What each symbol does to the elements:
pu: NZ->ZL, RH->CL, CH->SM, CL->HP, LF->DT, DT->HG, JJ->JG, NF->MP, PP->NZ, CJ->JN, HD->MT, RD->DR, MT->JJ, ZL->HD, PM->QD, TH->GS, PG->BG, RN->PB, QD->NQ, CN->FF, LG->FR, FF->CJ, GB->SM, PB->MF, RQ->RD, NH->ZG, MF->CM, FR->ML, DR->PG, HH->CH, NQ->ZG, HG->NQ, CQ->LF, ZG->HG, DM->PM, QG->DM, MP->CQ, ZN->TN, LS->HD, SM->RH, HP->GB, ML->LS, BG->TN, GS->RQ, LB->LG, JN->PP, JG->LB, TN->TH, QQ->ZN, CM->NH
ke: NZ->HD, RH->ZN, CH->RH, CL->GB, LF->JN, DT->CN, JJ->LB, NF->CQ, PP->ZL, CJ->PP, HD->JJ, RD->ZN, MT->PP, ZL->MT, PM->NQ, TH->RQ, PG->RD, RN->MF, QD->BG, CN->QG, LG->ML, FF->ZG, GB->TH, PB->GB, RQ->QQ, NH->HG, MF->NH, FR->LS, DR->HP, HH->SM, NQ->NF, HG->FF, CQ->CJ, ZG->NZ, DM->QD, QG->PM, MP->LF, ZN->PG, LS->NZ, SM->CL, HP->TN, ML->HH, BG->PB, GS->RQ, LB->FR, JN->NZ, JG->CJ, TN->DR, QQ->DR, CM->DT

The rows follow the links: the fewer symbols apart two elements are, the more alike their rows tend to be.

Name the element of each row.
91,-75,-119,167,-64,56,-126,87,71,-168,-78,-8,-38,84,-269,-100,35,51,-58,-24,-226,-190,136,-22,19,-7,-7,-174,120,-53,-79,-161,97,110,-36,-38,-176,38,-53,11,-25,208: SM
-105,-49,-130,-56,13,17,28,9,-65,-57,185,-13,-190,124,166,-87,-170,63,-265,16,28,79,-96,-123,-129,-14,106,35,-77,216,-115,106,65,-127,-135,-16,-37,91,44,-90,132,-199: CQ
98,-9,157,-50,38,-18,38,-142,-40,34,53,16,-53,114,-143,214,-12,-59,170,31,-197,-61,-81,15,-87,-118,-205,60,4,68,-59,1,-177,59,279,-152,10,-13,-3,113,-277,46: NH
-32,22,245,-192,-77,-4,99,-130,76,84,-74,34,106,1,-106,-14,-34,105,-100,92,63,225,43,-189,-105,-27,27,-215,148,41,173,116,-174,88,-102,130,-72,-99,-66,1,165,21: LG
-72,-41,-165,-63,-8,-14,74,10,-71,-14,205,2,-199,105,145,-87,-166,62,-250,31,34,81,-25,-129,-77,-19,91,16,-67,242,-113,118,-3,-156,-173,0,14,110,50,-65,145,-197: NF
-96,-23,-168,-70,1,-13,48,8,-54,-61,215,-6,-176,134,131,-108,-157,67,-230,5,25,98,-64,-145,-115,-20,86,20,-71,244,-115,115,65,-150,-138,-18,-30,96,52,-88,140,-194: MP
-41,-36,-6,210,96,17,31,15,-4,-178,-98,-154,203,63,-9,-79,129,-85,-83,-90,-58,270,-115,109,192,-58,111,25,-30,17,-22,-90,80,-258,73,-93,182,-43,140,-39,128,-40: TH
-119,37,202,-199,4,19,17,12,109,129,-5,76,58,-78,229,-50,-87,150,-95,45,211,140,-126,-148,-144,15,174,27,47,-39,209,94,-31,77,-66,106,-24,-132,-117,-38,134,-38: JG
-75,-50,71,11,32,66,-138,179,68,4,-5,52,8,-145,289,47,-72,48,80,-90,2,-227,-175,59,26,53,166,233,1,-198,109,-132,149,83,126,-49,46,-51,-143,-4,-139,39: NZ
206,47,-249,243,85,-40,-111,95,65,-137,-92,-26,110,155,-209,-166,101,26,-39,-26,-120,-30,0,39,48,14,40,-51,-4,-25,-148,-125,63,-33,2,-78,-163,-6,52,81,57,264: GB
-104,-41,69,161,85,32,37,-18,-24,-172,-93,-178,176,14,33,-31,118,-113,-55,-83,-4,286,-107,110,170,-56,79,9,-26,9,-4,-17,101,-223,99,-65,237,-9,155,-91,83,-127: RQ
-123,88,-102,37,-51,87,-60,-139,12,-71,-64,-150,-13,-68,-87,13,186,-134,86,35,244,20,69,80,-110,77,-141,-23,-36,-141,-1,66,277,162,-70,-25,-120,-15,215,-206,-116,-115: ZN
-28,169,-163,97,35,16,-38,-92,-30,-25,-55,-140,103,-35,-44,-28,231,-137,92,44,317,134,15,118,-74,99,-102,18,-137,-98,-54,85,212,33,-46,-8,-103,-11,253,-155,-9,-71: TN
240,127,-24,-33,143,-114,29,-74,-47,135,62,81,65,155,-86,101,5,27,117,49,-44,66,-174,-26,-123,-77,-97,82,-80,79,-111,46,-227,7,207,-110,-87,-82,36,213,-96,181: MF
-60,-13,294,-175,-47,36,-5,-23,128,97,-104,66,112,-96,67,-26,-62,146,-62,39,82,83,-44,-167,-78,-8,113,-108,149,-109,236,22,-94,183,-23,114,-58,-128,-151,9,110,80: LS

Each walk starts at a row. The symbols on each line, taken left to right, move it on to the next element.
Answer with the element's row; about right is enough.
---
-33,-17,241,-158,-78,0,78,-99,101,43,-102,32,80,18,-161,-44,-40,121,-108,86,-7,168,69,-178,-111,-47,14,-264,190,15,156,54,-142,140,-116,116,-90,-66,-89,-5,155,84
pu ke pu pu -38,25,69,-24,57,35,-96,165,89,68,-47,82,81,-146,302,-18,-55,91,39,-62,118,-158,-171,58,4,85,182,226,-1,-244,152,-120,95,104,75,-1,-6,-109,-151,7,-11,77
ke ke ke -38,7,248,-186,-79,-24,94,-135,80,90,-71,28,101,-19,-97,-20,-31,117,-100,87,65,205,27,-201,-111,-46,17,-215,162,14,175,103,-174,96,-100,135,-51,-91,-55,18,158,27
---
267,184,-108,-5,159,-139,34,-42,-21,162,42,95,101,152,-63,-3,3,56,107,62,41,114,-149,-35,-121,-43,-55,106,-108,78,-102,60,-203,-2,128,-95,-141,-78,31,194,26,202
pu ke pu pu 52,-52,-141,168,-85,81,-145,51,88,-179,-84,-40,-46,47,-267,-96,53,-10,-42,-17,-166,-226,158,18,-27,27,-37,-154,105,-99,-79,-148,158,147,-67,-40,-215,40,-36,-11,-79,161
ke pu ke ke 49,126,-307,172,16,28,-118,-25,22,-90,-73,-84,35,65,-149,-77,175,-60,44,43,123,-44,65,100,-52,103,-51,-26,-48,-134,-106,-25,273,128,-66,-71,-235,16,183,-76,-34,131
---
-80,169,-91,-38,-18,40,-13,-172,-25,61,-27,-93,-13,-97,-8,34,145,-139,118,83,326,57,59,76,-147,95,-152,22,-82,-105,5,154,183,144,-78,21,-117,-6,219,-181,-56,-111
pu pu ke -119,142,-73,4,-36,66,-55,-147,-11,-17,-48,-164,27,-69,-1,-11,200,-168,113,52,289,103,30,85,-141,71,-153,17,-79,-106,9,101,242,95,-43,1,-80,-28,209,-185,-85,-146
ke ke pu pu -83,-84,56,152,86,4,75,14,-26,-149,-100,-153,201,45,47,-57,90,-77,-77,-106,-45,279,-105,93,195,-80,119,21,-16,17,-4,-56,48,-260,93,-83,241,-17,126,-35,96,-101
---
-78,-31,-32,15,51,78,-154,180,52,-9,34,56,-42,-125,312,-1,-67,52,30,-96,50,-213,-182,64,-3,80,166,282,-65,-169,69,-149,157,45,68,-75,37,-46,-94,-3,-79,8
pu pu ke -40,7,2,-5,72,27,-130,186,82,45,-29,66,72,-159,308,-3,-66,74,78,-89,113,-151,-142,83,27,97,184,249,-63,-227,115,-113,134,76,57,-28,-17,-84,-126,0,-47,73
ke pu pu -28,-4,-4,40,62,40,-131,193,69,21,-17,63,49,-133,303,-5,-34,50,75,-96,54,-209,-157,92,8,79,172,267,-52,-241,100,-133,158,72,99,-36,32,-65,-130,-1,-73,67
---
-152,-75,-78,-6,29,85,-92,190,20,-55,128,18,-149,-36,342,-9,-138,57,-76,-88,21,-166,-191,4,-76,43,165,256,-77,-54,4,-85,185,14,44,-107,9,16,-81,-78,-79,-105
ke ke ke ke -43,41,237,-220,-61,-21,105,-113,71,138,-45,49,108,-39,21,-28,-48,119,-98,74,141,225,-22,-169,-127,-25,84,-129,112,1,209,111,-156,90,-98,143,-37,-110,-61,-3,195,22
ke ke pu ke -45,51,120,-137,41,9,-39,63,111,140,-31,90,129,-132,285,-31,-71,151,-3,4,204,32,-161,-68,-63,85,202,124,20,-203,195,-12,20,111,-18,61,-12,-142,-130,16,93,57
---
127,2,95,-63,60,-25,62,-135,-60,46,54,30,-32,132,-134,194,-27,-41,141,45,-179,-20,-118,-27,-97,-124,-193,55,-23,93,-88,25,-194,56,279,-154,-1,-21,13,157,-233,83
pu ke ke ke -68,-116,180,-63,-79,76,41,-54,-46,-4,13,-9,-122,-18,-57,229,-19,-107,156,-43,-208,-211,18,48,42,-87,-163,36,41,-21,-3,-61,-44,85,231,-82,108,35,-64,40,-321,-80
pu pu pu pu -60,-136,200,-52,-62,61,50,-94,-67,-43,38,-31,-145,11,-102,255,-18,-111,122,-7,-246,-149,49,27,37,-96,-191,4,43,39,-15,-15,-83,31,215,-63,112,36,-23,26,-316,-99
---
-161,104,-13,17,-2,72,-19,-146,-16,-40,-60,-170,66,-63,-11,36,191,-184,88,20,284,179,0,87,-75,32,-129,30,-62,-94,22,108,227,24,10,-23,5,-19,229,-196,-58,-199
ke ke pu 155,261,-219,-20,58,-121,-4,-55,-71,171,3,39,67,-48,-2,-42,126,-61,177,99,320,62,61,81,-73,130,-100,58,-156,-4,-61,157,-16,-1,-131,66,-108,-19,130,30,83,59
pu pu ke ke -167,39,4,65,4,62,11,-137,-6,-101,-81,-196,87,-53,5,15,205,-171,43,-25,206,213,-12,107,11,2,-74,9,-59,-80,29,59,245,-38,27,-52,65,-31,239,-201,-33,-196
---
-61,-136,142,-98,-60,51,94,-110,-78,-37,110,-25,-188,76,-103,205,-81,-75,49,-1,-249,-105,21,-3,-37,-120,-205,26,49,116,-57,24,-103,18,199,-107,107,73,5,18,-270,-134
pu ke pu -200,-93,5,-81,2,92,-67,105,20,-37,173,3,-187,-40,333,8,-162,81,-147,-60,18,-108,-173,-50,-128,-10,145,231,-43,-19,33,-19,147,-45,18,-53,39,29,-89,-112,-56,-192
